Below are the code and all the weights of a small trained network. Each question names an input and a class and asks about switching units off, where a switched-off unit gives its printed mean instead of its output.

import numpy as np


def w(rows, s, z=0):
    codes = np.array(rows[::2]) - 128.0
    scale = np.full(codes.shape[1], s)
    scale[-1] = z or s
    return codes * scale


def f(y):
    return y / 2 * (1 + np.tanh(0.7978845608 * (y + 0.044715 * y**3)))


def log_softmax(a):
    a = a - a.max(-1, keepdims=True)
    return a - np.log(np.exp(a).sum(-1, keepdims=True))


def net(x, mask):
    res = np.array(x, float).reshape(1, 3) / 4 @ E
    y = f(res @ A[0][:, :-1].T + A[0][:, -1])
    res = res + np.where(mask, y, B[0][:, -1]) @ B[0][:, :-1]
    return log_softmax(res[-1] @ U[:, :-1].T + U[:, -1])


A, B = {}, {}
E = w([
[191,220,191,67],'x0',
[190,1,197,91],'x1',
[32,121,170,26],'x2',
],0.0075)
A[0] = w([
[39,124,159,57,34],'N0',
[171,55,179,106,94],'N1',
[161,55,166,122,56],'N2',
[198,57,169,118,69],'N3',
[111,233,120,133,52],'N4',
[28,134,195,66,63],'N5',
[31,45,75,174,102],'N6',
[96,211,46,161,62],'N7',
[167,60,171,116,121],'N8',
[65,49,70,173,8],'N9',
[255,146,106,238,34],'N10',
[22,122,173,75,55],'N11',
[189,205,192,63,126],'N12',
[87,214,92,156,53],'N13',
[41,183,35,178,78],'N14',
[197,60,161,104,113],'N15',
[157,55,177,123,96],'N16',
[64,51,65,155,111],'N17',
],0.0087,0.0014)
B[0] = w([
[147,31,185,244,205],'N0',
[92,154,166,112,201],'N1',
[71,154,195,85,182],'N2',
[82,145,188,104,203],'N3',
[114,118,196,74,181],'N4',
[153,70,176,211,218],'N5',
[208,116,160,69,217],'N6',
[83,139,239,110,203],'N7',
[85,156,160,118,192],'N8',
[188,103,145,36,191],'N9',
[128,51,254,232,254],'N10',
[150,44,160,203,210],'N11',
[241,125,134,54,213],'N12',
[78,123,211,79,186],'N13',
[103,140,210,87,222],'N14',
[68,160,165,112,204],'N15',
[71,157,158,100,190],'N16',
[194,129,117,59,197],'N17',
],0.0079,0.0062)
U = w([
[2,149,158,87,106],'0',
[138,70,146,236,114],'1',
[225,124,124,51,114],'2',
[113,139,93,140,252],'3',
[89,141,71,156,92],'4',
[115,149,57,131,83],'5',
],0.014,0.012)

Each question gives the input, the list of numbers given to net, and the class t.
The units are the neurons (one row each of A and B). Each row of codes is followed by its name. A weight is (code - 128) times the scale printed after its matrix; where a second scale follows, it is the last column's (A, B and U).
mask holds one flag per neuron, in row order. A switched-off neuron (its flag False) gives its mean, the last column of its row in B, instead of its output. The means were averaged over made-up inputs and are rounded, as every weight is.
A unit's drop is (log p(t) with every unit on - log p(t) with that unit switched off) / (log p(t) with every unit on - log p(t) with every unit switched off).
The circuit of an input: a set's keep is (log p(t) with only the set's units on - log p(t) with every unit switched off) / (log p(t) with every unit on - log p(t) with every unit switched off). Starting from the 12 units with the biggest drops (on a tie, the unit counted first), units are removed one at a time, each time the one whose removal leaves the highest keep (on an exact tie, the one counted first), for as long as the keep stays at least 0.8.
circuit, biggest first: the units of the circuit, biggest drop first
most important unit: the unit with the biggest drop
k most important neurons: the k neurons with the biggest drops, biggest first
drop when u is switched off: that unit's drop, to one decimal
input [-4,5,6], class 1: circuit, biggest first	N0
input [-7,-6,-5], class 2: circuit, biggest first	N6, N9
input [-8,-7,-4], class 2: circuit, biggest first	N6, N9
input [5,-3,6], class 1: circuit, biggest first	N0, N5
input [3,1,3], class 3: 2 most important neurons	N10, N6
input [7,-4,5], class 2: 2 most important neurons	N12, N10
input [-5,3,6], class 1: 2 most important neurons	N0, N11
input [1,5,6], class 1: 3 most important neurons	N0, N5, N11
input [4,-5,-4], class 0: 2 most important neurons	N7, N13
input [3,-3,0], class 3: 2 most important neurons	N6, N9
input [6,3,-6], class 1: drop when N6 is switched off	0.4
input [-8,-5,-7], class 2: drop when N17 is switched off	0.3
input [0,-2,2], class 3: drop when N5 is switched off	0.0
input [0,-2,-2], class 3: most important unit	N0
